Below are the code and all the weights of a small trained network. Each question names an input and a target symbol and asks about switching units off, where a switched-off unit gives its printed mean instead of its output.

import numpy as np


def w(rows, s, z=0):
    codes = np.array(rows[::2]) - 128.0
    scale = np.full(codes.shape[1], s)
    scale[-1] = z or s
    return codes * scale


def f(y):
    return y / 2 * (1 + np.tanh(0.7978845608 * (y + 0.044715 * y**3)))


def softmax(a):
    e = np.exp(a - a.max(-1, keepdims=True))
    return e / e.sum(-1, keepdims=True)


def log_softmax(a):
    a = a - a.max(-1, keepdims=True)
    return a - np.log(np.exp(a).sum(-1, keepdims=True))


def net(x, mask):
    ids = ['εηθλμω'.index(c) for c in x.split()]
    T = len(ids)
    res = E[ids] + P[:T]
    u = 0
    for l in range(2):
        q, k, v = (res @ M[l].T for M in (Q, K, V))
        z = softmax(np.where(np.tri(T) > 0, q @ k.T / 3**0.5, -1e9)) @ v
        res = res + np.where(mask[u], z, O[l][:, -1]) @ O[l][:, :-1]
        u += 1
        y = f(res @ A[l][:, :-1].T + A[l][:, -1])
        res = res + np.where(mask[u : u + 8], y, B[l][:, -1]) @ B[l][:, :-1]
        u += 8
    return log_softmax(res[-1] @ U[:, :-1].T + U[:, -1])


Q, K, V, O, A, B = {}, {}, {}, {}, {}, {}
E = w([
[41,62,109,193,130,105,105,32,97,69,180],'ε',
[109,98,148,91,67,234,22,117,187,108,86],'η',
[129,154,159,182,202,106,36,169,110,83,126],'θ',
[146,39,129,59,67,55,187,148,177,73,167],'λ',
[54,142,93,223,149,63,168,110,120,2,132],'μ',
[173,190,175,85,105,98,48,66,141,130,175],'ω',
],0.018)
P = w([
[149,184,51,131,38,61,157,87,189,62,91],'0',
[170,95,2,137,12,86,37,141,156,240,236],'1',
[58,209,179,118,182,90,165,206,205,23,157],'2',
[94,136,180,112,130,132,132,155,113,79,167],'3',
[84,83,168,96,123,150,117,135,100,121,169],'4',
[67,51,187,100,139,176,126,108,71,131,186],'5',
],0.0088)
Q[0] = w([
[134,227,152,165,254,140,97,61,54,183,48],'L0H1',
[95,107,52,182,178,100,112,124,94,158,59],'L0H1',
[81,105,130,163,101,222,69,201,147,110,76],'L0H1',
],0.0072)
K[0] = w([
[170,151,148,146,211,141,69,215,86,149,191],'L0H1',
[53,138,92,193,228,166,121,174,18,150,143],'L0H1',
[120,31,125,213,88,165,116,254,177,138,14],'L0H1',
],0.0062)
V[0] = w([
[254,170,81,85,133,89,71,133,158,179,97],'L0H1',
[100,172,124,126,93,203,89,33,113,198,78],'L0H1',
[96,3,101,190,108,146,152,50,133,163,207],'L0H1',
],0.0061)
O[0] = w([
[57,54,148,205,208,227,144,97,99,30,41,253],'L0H1',
[156,111,147,254,162,20,179,217,111,179,87,232],'L0H1',
[72,248,192,202,164,174,123,157,131,82,165,74],'L0H1',
],0.0075,0.0022)
A[0] = w([
[44,119,59,142,89,112,192,84,114,101,114,120],'L0N1',
[149,37,129,157,104,129,154,159,145,152,96,132],'L0N2',
[146,47,138,104,118,152,149,150,172,138,108,255],'L0N3',
[168,175,120,148,113,93,87,201,99,83,86,194],'L0N4',
[199,7,89,77,125,173,102,107,26,215,127,106],'L0N5',
[160,125,53,73,114,99,155,166,165,165,177,78],'L0N6',
[82,106,208,91,254,178,178,112,126,125,21,250],'L0N7',
[208,140,171,114,119,90,181,196,167,182,173,130],'L0N8',
],0.0078,0.0018)
B[0] = w([
[194,99,104,136,137,148,57,109,153,78,144,184],'L0N1',
[136,141,120,156,146,156,120,146,119,96,179,209],'L0N2',
[152,132,135,124,160,116,119,147,70,116,145,255],'L0N3',
[146,124,159,147,78,88,112,118,146,186,123,200],'L0N4',
[99,143,120,125,120,240,189,152,42,7,137,168],'L0N5',
[108,163,160,126,147,109,200,99,43,169,199,135],'L0N6',
[131,114,98,118,73,248,140,168,80,64,157,204],'L0N7',
[125,81,141,178,61,105,159,160,145,190,134,117],'L0N8',
],0.011,0.0042)
Q[1] = w([
[87,126,138,136,72,95,78,135,128,123,171],'L1H1',
[154,107,192,104,104,146,33,119,84,1,172],'L1H1',
[184,73,154,160,136,142,144,145,159,67,146],'L1H1',
],0.012)
K[1] = w([
[157,77,106,131,101,81,146,100,131,71,120],'L1H1',
[135,2,148,124,127,104,200,141,172,103,103],'L1H1',
[116,72,136,113,212,103,147,201,121,145,90],'L1H1',
],0.011)
V[1] = w([
[64,168,215,116,75,163,70,55,228,144,82],'L1H1',
[179,227,89,74,19,171,165,109,119,159,143],'L1H1',
[53,115,255,225,53,50,142,126,97,206,153],'L1H1',
],0.0057)
O[1] = w([
[117,151,182,118,26,95,104,126,132,133,141,113],'L1H1',
[78,10,151,105,133,146,159,78,135,159,118,77],'L1H1',
[57,172,130,214,150,86,141,121,93,115,136,1],'L1H1',
],0.011,0.0051)
A[1] = w([
[50,157,165,120,126,121,188,93,149,121,192,109],'L1N1',
[112,98,160,185,109,2,71,93,191,127,100,185],'L1N2',
[43,154,171,169,85,94,129,146,59,173,123,25],'L1N3',
[99,177,77,209,204,140,153,175,162,151,71,125],'L1N4',
[192,147,154,87,81,76,181,132,162,214,122,73],'L1N5',
[77,78,126,90,90,202,184,114,96,91,156,2],'L1N6',
[180,73,130,105,94,137,112,118,188,187,56,99],'L1N7',
[90,102,88,184,119,213,116,73,168,56,122,35],'L1N8',
],0.007,0.0031)
B[1] = w([
[83,103,87,156,69,205,162,175,86,115,85,147],'L1N1',
[130,111,51,98,75,126,96,102,254,224,179,247],'L1N2',
[163,195,138,21,77,217,230,87,225,173,129,136],'L1N3',
[117,235,166,157,136,83,195,85,62,133,131,169],'L1N4',
[77,66,115,219,177,149,208,183,165,247,66,138],'L1N5',
[92,104,187,148,204,71,99,87,109,173,126,247],'L1N6',
[187,154,205,255,118,120,103,53,192,90,182,214],'L1N7',
[141,109,162,152,216,91,94,100,175,109,131,253],'L1N8',
],0.0068,0.0071)
U = w([
[108,131,125,162,138,137,181,103,129,117,56,60],'ε',
[151,166,164,192,192,55,147,113,88,143,105,33],'η',
[106,161,174,105,68,177,138,132,20,40,145,246],'θ',
[151,140,182,166,176,2,75,118,169,188,134,177],'λ',
[68,63,119,169,159,57,119,124,100,148,48,58],'μ',
[168,152,91,138,193,173,153,126,129,147,93,2],'ω',
],0.0052,0.0029)

Each question gives the input, a string of symbols that net reads in full, and the target symbol t.
The units are the heads (3 rows each of Q, K, V and O) and the neurons (one row each of A and B). Each row of codes is followed by its name. A weight is (code - 128) times the scale printed after its matrix; where a second scale follows, it is the last column's (O, A, B and U).
mask holds one flag per unit, layer by layer, with each layer's heads first. A switched-off unit (its flag False) gives its mean, the last column of its rows in O or B, instead of its output. The means were averaged over made-up inputs and are rounded, as every weight is.
A unit's drop is (log p(t) with every unit on - log p(t) with that unit switched off) / (log p(t) with every unit on - log p(t) with every unit switched off).
The circuit of an input: a set's keep is (log p(t) with only the set's units on - log p(t) with every unit switched off) / (log p(t) with every unit on - log p(t) with every unit switched off). Starting from the 12 units with the biggest drops (on a tie, the unit counted first), units are removed one at a time, each time the one whose removal leaves the highest keep (on an exact tie, the one counted first), for as long as the keep stays at least 0.8.
units of the circuit, in order: the units of the circuit, biggest drop first
unit that matters most: the unit with the biggest drop
top k neurons: the k neurons with the biggest drops, biggest first
k most important neurons of layer l: the k neurons of layer l with the biggest drops, biggest first
input ω θ η ω η ω, target θ: units of the circuit, in order	L0H1, L0N5
input ε ε η η λ η, target ε: unit that matters most	L0N8
input ω ε η ω μ, target λ: units of the circuit, in order	L0H1, L0N7, L0N5
input μ λ ω η ω, target μ: units of the circuit, in order	L1H1, L0H1, L0N8, L0N6
input ω ε ε ω, target θ: units of the circuit, in order	L0H1, L0N7, L1N2
input ε η ω η ε λ, target ε: 2 most important neurons of layer 1	L1N5, L1N3
input η λ θ, target η: units of the circuit, in order	L1H1, L1N4, L0N6
input λ η λ, target θ: top 2 neurons	L0N6, L1N2
input ω ω λ ω θ, target ω: units of the circuit, in order	L0H1, L1H1, L0N3, L0N7
input μ η ω ω λ μ, target μ: top 2 neurons	L0N8, L1N1
input ε θ ε, target θ: top 2 neurons	L1N1, L1N6
input η λ ω ε, target η: units of the circuit, in order	L1H1, L1N4, L0N6, L0N8
input ω η η λ η η, target ω: units of the circuit, in order	L1H1, L0H1, L0N3, L0N2
input μ ω ω λ θ θ, target μ: units of the circuit, in order	L0H1, L1H1, L0N6, L0N8
input η λ λ, target θ: 2 most important neurons of layer 0	L0N6, L0N2
input ω λ η ω μ λ, target ω: unit that matters most	L1H1
input ε μ λ θ ε, target ε: top 3 neurons	L1N3, L1N1, L0N8
input ω η η η λ μ, target ω: top 2 neurons	L0N1, L0N3
input η μ ω η λ μ, target η: top 2 neurons	L1N4, L0N8
input μ μ θ λ, target μ: top 2 neurons	L1N5, L0N1
input μ θ ε θ, target θ: unit that matters most	L0N7
input ε η λ, target ε: 3 most important neurons of layer 1	L1N5, L1N1, L1N3
input η η ω λ η η, target η: top 3 neurons	L1N8, L1N4, L0N8
